Where the symbols take the units:
at | q i h p o
s409 | s992 s4 s481 s965 s924
s600 | s336 s946 s548 s924 s655
s64 | s93 s344 s886 s600 s325
s806 | s965 s992 s803 s659 s84
s946 | s74 s977 s93 s957 s584
s4 | s173 s652 s17 s825 s957
s770 | s325 s549 s298 s977 s186
s484 | s756 s635 s739 s585 s868
s173 | s84 s924 s4 s894 s347
s584 | s66 s150 s328 s64 s787
s655 | s886 s584 s977 s975 s298
s471 | s949 s284 s743 s549 s756
s347 | s459 s975 s957 s17 s93
s32 | s21 s868 s635 s86 s806
s868 | s783 s803 s62 s302 s992
s549 | s793 s869 s787 s328 s137
s298 | s770 s787 s150 s52 s869
s459 | s781 s548 s347 s4 s946
s229 | s975 s886 s74 s459 s344
s435 | s787 s471 s271 s770 s160
s865 | s17 s459 s92 s409 s600
s977 | s655 s328 s52 s229 s150
s975 | s548 s64 s229 s781 s52
s66 | s344 s298 s584 s93 s549
s481 | s409 s17 s627 s806 s652
s886 | s64 s66 s655 s548 s770
s869 | s186 s585 s949 s434 s86
s93 | s946 s52 s64 s336 s328
s924 | s92 s957 s652 s627 s975
s783 | s934 s806 s868 s739 s825
s900 | s86 s21 s756 s743 s934
s781 | s652 s600 s459 s173 s74
s793 | s434 s186 s549 s584 s743
s934 | s659 s965 s783 s484 s894
s302 | s739 s934 s21 s284 s928
s160 | s585 s756 s284 s186 s21
s585 | s137 s900 s160 s271 s302
s803 | s806 s409 s391 s934 s173
s949 | s869 s160 s471 s793 s900
s965 | s928 s825 s806 s635 s627
s659 | s635 s928 s934 s756 s391
s92 | s865 s347 s924 s481 s548
s957 | s347 s229 s336 s865 s64
s344 | s52 s770 s66 s946 s793
s325 | s328 s793 s770 s655 s271
s756 | s900 s32 s484 s137 s783
s627 | s481 s865 s84 s803 s781
s21 | s302 s783 s32 s696 s965
s787 | s549 s949 s435 s325 s585
s328 | s584 s434 s325 s886 s435
s825 | s894 s84 s992 s62 s865
s894 | s391 s627 s825 s868 s17
s743 | s471 s696 s137 s787 s484
s52 | s977 s325 s344 s74 s434
s928 | s62 s894 s965 s32 s481
s336 | s957 s74 s600 s92 s886
s150 | s298 s435 s434 s344 s949
s635 | s32 s62 s659 s900 s803
s186 | s271 s137 s869 s150 s696
s137 | s743 s86 s585 s435 s739
s739 | s484 s659 s302 s160 s62
s84 | s627 s92 s173 s391 s459
s17 | s4 s781 s865 s992 s336
s434 | s150 s271 s793 s66 s471
s62 | s868 s391 s928 s21 s409
s271 | s435 s743 s186 s298 s284
s86 | s696 s302 s900 s471 s659
s391 | s803 s481 s894 s783 s4
s652 | s924 s336 s781 s84 s229
s992 | s825 s173 s409 s928 s92
s548 | s600 s93 s975 s652 s977
s74 | s229 s655 s946 s347 s66
s696 | s284 s739 s86 s949 s635
s284 | s160 s484 s696 s869 s32

The rows follow the links: the fewer symbols apart two units are, the more alike their rows tend to be.

Each row is also shifted at random along 7 hidden directions that mean nothing.

Some units, each with a row of numbers:
s84 [64,-174,61,-154,33,-173,162,-76,199,-27,-65,-20,-47,182,201,231,-22,303,116,4,-192,-147,-14,-19,168,-54,100,-134,132,112,-84,-155,108,-238,-248,-207,-118,-114,-27,-202,-12,-60,169,-70,-92,-38,195,9,156,-170,32,229,213,-30,45,-163,100,148,-86,-41,15,-92,-12,170]
s787 [-185,192,-77,-30,169,5,-88,-48,-139,121,-179,-10,-1,-142,-226,591,-6,143,-148,-55,169,495,173,23,-229,2,-165,72,81,-2,25,-7,-50,161,148,99,-70,-128,-171,-260,-204,-160,-169,174,290,-93,158,29,-120,-342,17,-140,-286,412,-633,-82,-230,-79,176,120,-75,0,156,-217]
s655 [-605,-132,-97,-310,247,256,-482,147,70,376,73,107,-151,109,-64,-222,-13,-176,-460,20,-35,416,-56,41,-614,118,-91,53,-112,-81,82,-205,119,-3,-121,247,44,30,-30,-308,-160,568,-152,300,39,-281,-55,403,-20,744,5,-305,-569,-158,-390,641,126,168,131,-363,271,-213,-6,-142]
s434 [-51,170,-40,-131,153,218,-103,-126,-160,303,-75,-51,-142,-145,-114,266,1,-60,-132,-28,106,352,-38,66,27,-11,-105,105,-93,130,18,18,47,75,-108,181,244,-71,-216,-364,-284,510,-213,366,236,-24,-10,191,-147,306,9,-58,-217,-245,-480,444,-20,-146,197,42,-64,-74,75,-239]
s344 [-235,22,-26,-87,-73,332,-428,140,-10,169,13,65,131,-6,-131,-399,94,-333,-292,-81,40,-135,327,-3,-530,169,-11,46,-248,-223,70,-48,51,117,175,177,18,156,148,455,-153,-244,-104,248,3,-117,-195,193,12,110,-105,-268,-373,-472,-93,559,-203,143,342,-295,272,-131,30,-81]
s471 [658,356,92,238,80,1,325,-449,-176,-43,-300,-62,619,-369,1,-370,33,120,363,-9,232,-588,520,-290,-487,438,-15,171,-327,-6,106,186,-81,-270,22,-22,8,204,-19,603,17,-1084,31,274,-175,354,5,-293,43,-342,-279,362,263,-631,231,441,-312,-142,-25,263,109,164,210,27]
s21 [-354,-139,-128,14,243,-104,120,-283,117,-2,-83,203,35,-168,64,254,-202,273,47,142,133,168,432,-86,-777,220,88,45,-83,155,110,-166,-7,-69,-167,-132,-208,74,-148,-148,-79,-263,77,335,-50,85,48,-113,-67,-130,183,187,52,-298,-497,367,-239,105,12,23,-95,145,85,-94]
s600 [109,-56,101,-220,-36,40,-102,-18,119,124,-127,-84,116,165,94,-12,66,101,-26,-68,-165,-319,118,-95,-91,67,9,-88,-17,-52,-85,-132,159,-261,-218,-42,-158,-86,40,56,-106,-275,86,90,-101,-120,192,177,170,-116,-164,100,-88,-337,50,110,70,169,41,-176,272,-253,86,174]
s391 [-791,-355,-165,-47,429,-482,73,138,309,-255,-104,285,189,177,56,41,-181,496,-172,72,-61,252,338,-120,-642,164,7,-68,371,-87,95,-299,-125,-138,378,-193,-265,-23,131,-32,182,-842,220,-282,-156,-186,298,-168,154,-460,119,-42,-157,1162,-56,-443,-223,390,-78,-152,240,-14,-14,161]
s865 [498,-65,168,-60,-339,208,42,155,60,-33,174,-127,-352,194,156,133,127,-314,-22,-153,-299,26,-135,427,803,-391,249,-148,-11,-2,-209,78,174,296,-31,-115,408,90,51,13,-199,786,93,7,288,32,-404,108,65,144,115,-72,367,-275,-62,42,37,-102,276,-80,-358,-14,-242,12]
s635 [-383,-168,-124,90,243,-341,328,-77,88,-149,-15,150,-103,1,57,-339,-151,300,135,129,74,-368,-164,-90,875,24,-66,84,181,292,142,11,-210,-187,293,-66,709,-54,32,-15,-15,0,17,-179,-218,107,131,-141,-50,16,154,243,85,389,596,-56,-93,18,170,129,88,28,-92,80]
s52 [431,226,113,275,-734,575,-587,413,-191,-96,309,-113,123,-40,-262,-226,280,-903,-158,-168,61,25,162,185,-655,-109,137,-79,-310,-557,-62,213,50,624,161,176,-720,253,296,804,222,-122,-51,-112,193,-32,-584,47,-54,-121,-156,-560,-119,-505,-103,-148,-26,-106,-28,-164,-116,159,-62,-77]
s868 [333,-41,33,125,-94,-54,299,-262,16,-84,78,-12,-57,-101,188,7,-92,48,317,96,5,-194,3,0,12,33,179,-17,-142,192,-21,19,45,-81,-320,-160,-37,108,-88,-17,58,169,110,113,-84,230,-122,-165,-17,99,109,313,456,-566,54,161,75,-64,-196,138,-255,200,-53,43]
s949 [39,201,-70,187,188,45,-17,-38,-255,61,152,6,149,-198,-123,-446,-62,-208,29,144,236,358,-377,-180,-638,198,-148,191,-157,-47,151,146,-120,-23,-148,280,-212,117,-91,-222,359,350,-187,-36,-131,123,-96,-93,-158,798,-88,-85,-113,176,139,88,370,-216,-545,139,4,216,37,-120]
s484 [115,115,-51,210,374,-182,338,43,-182,-147,142,71,-50,-124,-42,-16,-79,-22,17,51,89,808,-299,155,-15,-105,-6,146,142,25,80,159,-155,228,284,112,311,136,-132,-454,220,548,-61,-199,189,171,-195,-256,-107,511,150,-141,216,1136,-137,-280,98,-269,-258,295,-359,310,-128,-189]
s325 [227,228,49,-47,-8,138,-109,-134,-172,222,-47,-136,212,-109,-80,-339,38,-75,77,35,148,-277,-242,-284,-259,202,-190,109,-204,0,45,78,-4,-290,-350,217,-222,-66,-43,-18,102,-32,-171,111,-228,13,155,86,-39,402,-276,128,-180,-515,303,212,325,-97,-315,21,264,-84,159,20]
s92 [654,-12,217,79,-428,236,14,160,53,-112,174,-122,-48,140,164,-285,199,-417,52,-169,-261,-304,89,292,421,-195,296,-130,-139,-183,-146,129,150,240,80,-107,208,250,200,475,-56,192,166,-84,92,114,-460,-9,153,31,-16,-59,406,-499,225,94,-19,-40,199,-118,-194,48,-202,99]
s62 [30,-149,-22,99,-38,12,158,-132,77,-88,158,105,-114,-45,150,-48,-106,-57,105,99,-13,37,99,69,-264,14,203,-39,-127,86,12,-30,47,73,-176,-124,-32,172,-30,-14,80,259,124,107,-45,153,-241,-97,-2,204,171,131,312,-404,-121,214,5,17,-100,16,-252,193,-94,-25]
s585 [-45,108,-97,148,-162,70,-21,-248,-152,56,40,-24,-79,-244,-107,175,-106,-42,220,155,284,-185,-85,-189,-139,99,-82,45,-183,179,70,71,-53,-62,-373,33,-348,-86,-150,-42,67,98,-135,149,-134,119,84,-59,-222,-1,26,180,-22,-741,-7,90,102,-127,-223,152,-127,126,122,-88]
s481 [-136,-281,31,-123,52,-74,159,44,226,-35,33,92,-244,197,208,-129,-32,81,-40,-25,-242,-221,41,202,745,-147,164,-86,96,139,-61,-79,78,-25,152,-150,669,51,66,21,-239,301,125,20,15,26,-127,61,99,66,188,117,203,-36,157,227,-145,141,407,-129,-32,-113,-189,83]
s825 [283,-141,85,49,-191,-30,193,-40,119,-136,100,-11,-134,81,208,-36,0,-44,164,1,-168,-271,5,137,412,-140,223,-109,0,79,-78,12,70,15,-86,-197,159,76,42,142,-8,168,170,-72,-45,132,-168,-85,92,-26,111,156,400,-292,189,-34,11,-6,27,13,-188,74,-148,109]
s894 [-144,-283,-19,-5,-122,5,22,-69,244,-82,77,127,-21,66,205,-211,-86,17,85,82,-86,-400,253,-10,-232,111,219,-90,-128,60,18,-138,92,-96,-177,-204,-110,138,91,261,21,-139,190,115,-232,77,-113,-32,60,-17,129,183,189,-688,112,306,-83,210,47,-165,12,25,-80,139]
s781 [-75,-158,72,-49,-248,35,-193,336,221,-166,-32,41,-5,236,11,159,146,-93,-264,-197,-248,-87,437,270,270,-213,164,-164,171,-280,-111,-81,60,303,513,-162,124,48,241,484,-221,-489,172,-149,223,-195,-142,61,171,-721,43,-272,-12,302,-112,-255,-422,218,540,-230,21,-143,-114,78]
s86 [-817,-141,-271,161,12,4,-297,142,-24,-52,315,234,-216,-114,-199,-115,-190,-214,-133,251,264,405,-215,-83,-592,64,-84,57,-25,6,180,-56,-164,252,-16,142,-408,32,19,-149,296,408,-124,-117,-119,-65,-97,-35,-276,399,217,-245,-320,174,-99,-114,170,44,-294,-64,-62,198,-50,-157]
s928 [-755,-349,-175,-200,417,-314,175,-121,288,-28,-127,261,-179,74,124,426,-234,541,-117,98,-67,278,323,40,-99,44,46,-47,232,253,49,-307,-22,-110,87,-208,223,-93,-121,-380,-228,-120,132,163,35,-93,252,-10,15,-274,309,146,-58,392,-465,110,-300,269,296,-83,-2,-39,-7,-12]

Where do the symbols, taken in turn from left to right, take each start?
Answer with the unit's name.
[413,-78,91,91,63,-118,375,-228,79,-84,23,29,200,-4,281,-592,-77,86,311,97,-81,-478,41,-120,-137,208,190,8,-159,98,24,20,36,-343,-224,-155,121,230,37,182,190,-130,188,20,-329,279,-93,-179,147,335,-36,391,478,-478,491,321,118,15,-277,43,20,122,-67,200]
p h p h q p i: s756
[-480,1,-120,-11,-391,369,-562,162,-37,157,117,53,-209,-46,-247,-41,52,-403,-231,19,163,-274,116,0,38,-17,-88,-14,-198,-78,54,14,0,261,51,158,-109,-53,106,405,-178,86,-213,193,22,-159,-111,272,-198,-122,16,-261,-476,-840,-68,302,-134,69,380,-225,137,-123,47,-130]
p i o p o: s186
[54,224,-54,207,-375,296,-330,44,-177,4,99,-48,24,-224,-251,247,68,-376,-21,6,240,153,176,-10,-624,22,-38,31,-227,-173,29,125,-42,344,-66,133,-633,31,3,276,73,-112,-132,86,124,-11,-181,-21,-194,-226,-16,-228,-166,-473,-365,-69,-96,-118,-81,46,-171,164,100,-205]
o p p i h q: s435
[73,74,-67,174,-22,-139,244,-288,-74,-78,-41,5,59,-213,-8,35,-104,185,309,133,224,-267,-18,-180,47,105,-44,57,-54,215,57,89,-95,-151,-156,-68,-94,-32,-111,0,104,-202,-7,14,-172,198,126,-219,-105,-153,30,288,179,-275,158,-41,0,-115,-186,224,-91,173,100,7]
h o h h h: s965
[540,29,197,-105,261,-185,327,65,56,-98,-153,-100,234,189,213,63,113,226,-14,-209,-309,254,120,178,90,-81,126,-53,218,-166,-132,-14,67,-79,260,-119,266,64,37,-88,-47,-290,193,-134,199,15,14,-86,297,-139,-117,16,294,897,-76,-216,-64,19,34,45,-19,-54,-67,122]
o o h i h q: s770
[803,201,255,-116,-72,27,160,-180,-76,116,-197,-268,330,53,143,-371,177,66,237,-112,-144,-675,-102,-201,301,125,-48,5,-112,-30,-84,104,96,-451,-267,2,113,-45,38,203,-22,-351,29,25,-203,109,178,57,216,27,-381,306,176,-509,552,163,189,-51,-128,43,287,-189,112,226]
o p p q o: s64
[3,-199,67,25,-192,45,-109,174,243,-198,33,86,195,162,115,-141,74,-112,-100,-104,-184,-196,559,125,-483,41,269,-142,-36,-272,-56,-103,101,131,230,-205,-252,212,253,599,22,-650,264,-60,-16,-37,-217,-49,210,-454,29,-112,124,-99,-39,-9,-313,266,181,-261,32,12,-73,123]
i i p i q o q o: s66
[-119,64,-99,218,-23,-152,103,-47,-84,-165,18,47,-35,-158,-133,343,-87,109,139,103,210,203,-52,-61,-63,-23,-64,38,102,61,46,73,-159,143,66,-38,-272,-79,-77,-71,147,-140,-35,-148,51,77,91,-235,-145,-321,116,-8,40,378,-95,-451,-45,-106,-193,232,-216,209,61,-70]
o h p q h q: s484
[320,57,119,-214,-23,28,-71,82,-53,149,-3,-207,-46,168,56,136,87,-10,-27,-70,-171,153,-445,-18,128,-122,-87,-68,86,-54,-128,-22,110,-151,-326,82,-245,-172,-33,-408,79,379,-34,-133,31,-138,174,170,99,307,-154,-22,-51,146,44,-258,448,-45,-311,-16,73,-174,32,91]
h p i i h: s64
[65,97,-54,147,448,-259,370,-177,-73,-144,-141,92,220,-187,18,426,-110,318,46,-2,79,729,312,56,-705,109,45,87,122,13,49,-8,-80,84,196,-71,-79,107,-182,-308,45,-324,79,69,211,130,10,-295,-2,-183,99,26,206,879,-627,-141,-259,-90,-119,235,-298,278,51,-137]
i q p o: s934
[-404,115,-148,113,93,-191,-130,-43,-95,-36,-119,63,265,-155,-244,-14,-67,193,26,132,309,-95,-26,-362,-481,246,-291,105,40,-42,148,-9,-198,-165,68,120,-507,-188,13,67,239,-705,-127,-174,-236,-79,387,-108,-106,-297,-144,-6,-378,322,201,-351,16,33,-280,68,274,27,231,14]
h o h q i: s302
[522,352,72,182,-14,-1,234,-299,-261,54,-101,-146,335,-258,-38,-694,62,-10,377,58,233,-784,-234,-332,375,280,-197,192,-260,140,128,281,-126,-380,-88,151,272,8,-2,322,130,-299,-141,22,-339,284,101,-146,-64,251,-305,364,101,-573,856,244,157,-250,-224,259,242,28,130,87]
q q q o p: s435
[521,-17,193,-67,-203,116,16,-1,113,-6,-70,-117,188,141,190,-211,134,-98,47,-147,-237,-446,263,59,63,5,166,-103,-98,-147,-94,-22,165,-104,-47,-122,45,124,138,406,-92,-332,154,77,-41,42,-115,46,212,-159,-148,107,237,-502,169,196,-75,85,154,-151,84,-115,-10,177]
i p h h p q q: s84
[269,31,95,-179,-260,264,-207,109,-1,142,-4,-148,-182,135,18,213,156,-205,-129,-175,-180,-61,5,201,435,-224,63,-105,-44,-81,-160,23,172,140,-75,-10,145,-29,20,41,-263,346,-7,144,235,-105,-113,243,46,-69,-39,-121,-35,-420,-183,136,-17,-24,326,-118,-47,-193,-40,-13]
q o p i h h q: s977
[-268,-165,-96,144,80,-56,104,-52,150,-171,53,215,64,-94,63,-183,-117,13,6,82,46,-35,421,40,-445,135,169,14,-78,19,87,-65,-54,90,178,-138,46,249,65,266,31,-274,131,95,-72,144,-223,-173,2,-106,185,35,163,-107,-90,250,-308,113,128,-32,-95,192,-81,-30]
q h i p h o o: s4
[-270,-142,7,-205,214,-134,-115,265,126,42,-21,48,74,294,52,-421,31,64,-231,-36,-199,4,-214,-35,113,10,-90,-29,209,-135,9,-131,-5,-192,195,67,180,-59,150,-72,63,-51,19,-241,-146,-242,158,148,172,262,-111,-150,-252,681,360,-138,172,188,-21,-219,394,-261,-47,169]
q i i i h h p: s886
[316,269,50,3,-18,396,-172,-60,-178,160,-84,-35,122,-211,-140,288,130,-283,-209,-197,52,434,576,224,-678,53,99,82,-249,-216,-23,76,107,379,147,118,1,206,-80,226,-314,-125,-95,493,443,36,-342,80,-36,-158,-61,-243,-89,-327,-835,558,-430,-114,416,-25,-183,77,75,-279]
h p p h q h: s93
[391,-85,128,-50,106,-232,314,-98,78,-64,0,-64,145,137,274,-319,-49,209,235,62,-174,-242,-298,-125,46,54,57,-56,68,62,-63,-55,64,-397,-328,-110,-92,17,12,-177,261,13,190,-215,-292,104,133,-86,190,351,-116,309,344,103,485,-170,398,26,-521,45,81,-4,-49,272]
i o i h o: s328
[-201,49,-120,229,-118,-29,29,-18,-119,-112,118,57,-122,-172,-139,-44,-67,-104,91,116,230,-40,-151,-24,236,-27,-57,60,-45,101,97,114,-143,154,94,56,57,-2,2,82,106,147,-91,-102,-49,102,-89,-133,-207,-4,118,-2,-4,-27,167,-135,-25,-122,-33,153,-157,174,-11,-107]
q q i i i: s868
